Below is a small trained network, with its code and all its weights. Each question gives an input and a target symbol and asks what happens when units are switched off, that is, made to give their printed mean instead of their output.

import numpy as np


def w(rows, s, z=0):
    codes = np.array(rows[::2]) - 128.0
    scale = np.full(codes.shape[1], s)
    scale[-1] = z or s
    return codes * scale


def f(y):
    return y / 2 * (1 + np.tanh(0.7978845608 * (y + 0.044715 * y**3)))


def softmax(a):
    e = np.exp(a - a.max(-1, keepdims=True))
    return e / e.sum(-1, keepdims=True)


def log_softmax(a):
    a = a - a.max(-1, keepdims=True)
    return a - np.log(np.exp(a).sum(-1, keepdims=True))


def net(x, mask):
    ids = ['αγηθλξπφω'.index(c) for c in x.split()]
    T = len(ids)
    res = E[ids] + P[:T]
    u = 0
    for l in range(2):
        q, k, v = (res @ M[l].T for M in (Q, K, V))
        z = softmax(np.where(np.tri(T) > 0, q @ k.T / 2**0.5, -1e9)) @ v
        res = res + np.where(mask[u], z, O[l][:, -1]) @ O[l][:, :-1]
        u += 1
        y = f(res @ A[l][:, :-1].T + A[l][:, -1])
        res = res + np.where(mask[u : u + 8], y, B[l][:, -1]) @ B[l][:, :-1]
        u += 8
    return log_softmax(res[-1] @ U[:, :-1].T + U[:, -1])


Q, K, V, O, A, B = {}, {}, {}, {}, {}, {}
E = w([
[192,177,77,144],'α',
[146,34,49,112],'γ',
[128,128,187,161],'η',
[82,148,59,23],'θ',
[248,104,164,63],'λ',
[106,157,128,148],'ξ',
[61,66,102,77],'π',
[98,24,169,31],'φ',
[98,196,214,74],'ω',
],0.011)
P = w([
[96,89,248,254],'0',
[150,132,124,33],'1',
[151,138,132,33],'2',
[153,135,132,28],'3',
[147,134,133,26],'4',
[142,136,133,24],'5',
[150,135,131,28],'6',
[146,136,135,26],'7',
[150,136,141,28],'8',
[146,135,138,20],'9',
[144,130,136,24],'10',
],0.0065)
Q[0] = w([
[220,117,164,2],'0.h1',
[144,158,160,40],'0.h1',
],0.0087)
K[0] = w([
[44,40,217,254],'0.h1',
[31,90,199,250],'0.h1',
],0.0078)
V[0] = w([
[139,159,253,112],'0.h1',
[80,124,237,85],'0.h1',
],0.0064)
O[0] = w([
[129,188,254,149,245],'0.h1',
[75,109,208,60,253],'0.h1',
],0.0086,0.0037)
A[0] = w([
[67,35,83,83,252],'0.n1',
[212,60,120,131,53],'0.n2',
[72,223,123,204,245],'0.n3',
[248,218,157,237,57],'0.n4',
[180,91,141,3,228],'0.n5',
[147,86,128,232,130],'0.n6',
[32,136,69,15,147],'0.n7',
[131,109,51,14,36],'0.n8',
],0.006,0.0028)
B[0] = w([
[64,135,100,37,172],'0.n1',
[254,143,82,51,126],'0.n2',
[101,225,22,219,126],'0.n3',
[232,183,212,124,125],'0.n4',
[82,207,124,100,254],'0.n5',
[214,50,156,168,115],'0.n6',
[125,195,96,104,175],'0.n7',
[241,192,87,56,148],'0.n8',
],0.0066,0.0094)
Q[1] = w([
[208,50,103,252],'1.h1',
[54,253,198,5],'1.h1',
],0.0065)
K[1] = w([
[106,200,10,31],'1.h1',
[179,2,222,253],'1.h1',
],0.0075)
V[1] = w([
[3,148,52,49],'1.h1',
[69,211,96,244],'1.h1',
],0.0061)
O[1] = w([
[43,142,94,83,1],'1.h1',
[66,146,113,253,118],'1.h1',
],0.0073,0.0064)
A[1] = w([
[206,215,146,136,129],'1.n1',
[94,165,31,194,186],'1.n2',
[1,138,115,169,68],'1.n3',
[119,126,68,153,18],'1.n4',
[40,129,91,156,254],'1.n5',
[115,91,112,52,163],'1.n6',
[115,174,191,102,73],'1.n7',
[96,184,150,148,241],'1.n8',
],0.0071,0.0065)
B[1] = w([
[122,178,43,135,217],'1.n1',
[127,168,48,147,129],'1.n2',
[31,254,54,45,133],'1.n3',
[59,197,237,54,112],'1.n4',
[51,70,44,180,184],'1.n5',
[128,93,105,73,253],'1.n6',
[107,214,168,120,206],'1.n7',
[122,57,132,216,247],'1.n8',
],0.0078,0.0067)
U = w([
[196,158,55,182,207],'α',
[196,16,53,113,199],'γ',
[135,66,210,181,240],'η',
[97,228,51,115,30],'θ',
[254,158,191,93,107],'λ',
[105,135,78,189,200],'ξ',
[74,104,100,109,113],'π',
[88,84,223,59,8],'φ',
[57,233,183,153,2],'ω',
],0.0075,0.0057)

Each question gives the input, a string of symbols that net reads in full, and the target symbol t.
The units are the heads (2 rows each of Q, K, V and O) and the neurons (one row each of A and B). Each row of codes is followed by its name. A weight is (code - 128) times the scale printed after its matrix; where a second scale follows, it is the last column's (O, A, B and U).
mask holds one flag per unit, layer by layer, with each layer's heads first. A switched-off unit (its flag False) gives its mean, the last column of its rows in O or B, instead of its output. The means were averaged over made-up inputs and are rounded, as every weight is.
A unit's drop is (log p(t) with every unit on - log p(t) with that unit switched off) / (log p(t) with every unit on - log p(t) with every unit switched off).
The circuit of an input: a set's keep is (log p(t) with only the set's units on - log p(t) with every unit switched off) / (log p(t) with every unit on - log p(t) with every unit switched off). Starting from the 12 units with the biggest drops (on a tie, the unit counted first), units are removed one at a time, each time the one whose removal leaves the highest keep (on an exact tie, the one counted first), for as long as the keep stays at least 0.8.
units of the circuit, in order: the units of the circuit, biggest drop first
most important unit: the unit with the biggest drop
top k neurons: the k neurons with the biggest drops, biggest first
k most important neurons of layer l: the k neurons of layer l with the biggest drops, biggest first
drop of u: that unit's drop, to one decimal
input φ λ γ, target φ: units of the circuit, in order => 0.h1, 1.h1, 1.n1
input γ λ λ φ π φ, target γ: 3 most important neurons of layer 1 => 1.n6, 1.n7, 1.n3
input ω ω ω ξ α φ, target ω: units of the circuit, in order => 0.h1, 1.h1, 0.n3, 1.n7
input ξ η α λ λ ξ φ η ξ, target ξ: units of the circuit, in order => 1.h1, 0.n3, 1.n5, 1.n8
input θ π φ π, target θ: units of the circuit, in order => 1.h1, 1.n3, 0.n1
input θ π π, target θ: units of the circuit, in order => 1.h1, 1.n3
input φ γ ξ α λ λ η γ θ, target φ: units of the circuit, in order => 1.h1, 0.h1
input ω π η π ω, target ω: units of the circuit, in order => 0.h1, 1.n7, 1.h1
input φ θ ω λ φ π, target φ: 2 most important neurons of layer 1 => 1.n1, 1.n6
input η λ γ, target η: 2 most important neurons of layer 0 => 0.n3, 0.n5
input φ η π π π, target φ: top 2 neurons => 1.n1, 0.n3
input λ θ α, target λ: top 2 neurons => 1.n5, 0.n4
input η ω ξ, target η: most important unit => 0.n5
input ω λ φ φ ω φ θ, target ω: top 2 neurons => 1.n7, 0.n3
input λ γ ξ φ π γ θ η, target λ: 2 most important neurons of layer 1 => 1.n5, 1.n8
input φ λ π λ φ φ η, target φ: most important neuron of layer 1 => 1.n1
input λ λ ω η φ ξ η, target λ: top 3 neurons => 1.n5, 0.n4, 0.n5
input ξ ω ω ω φ ξ, target ξ: top 3 neurons => 0.n3, 1.n5, 1.n8
input α φ λ π ξ, target α: drop of 1.h1 => 0.5
input ξ π λ γ η, target ξ: drop of 0.n3 => 0.9
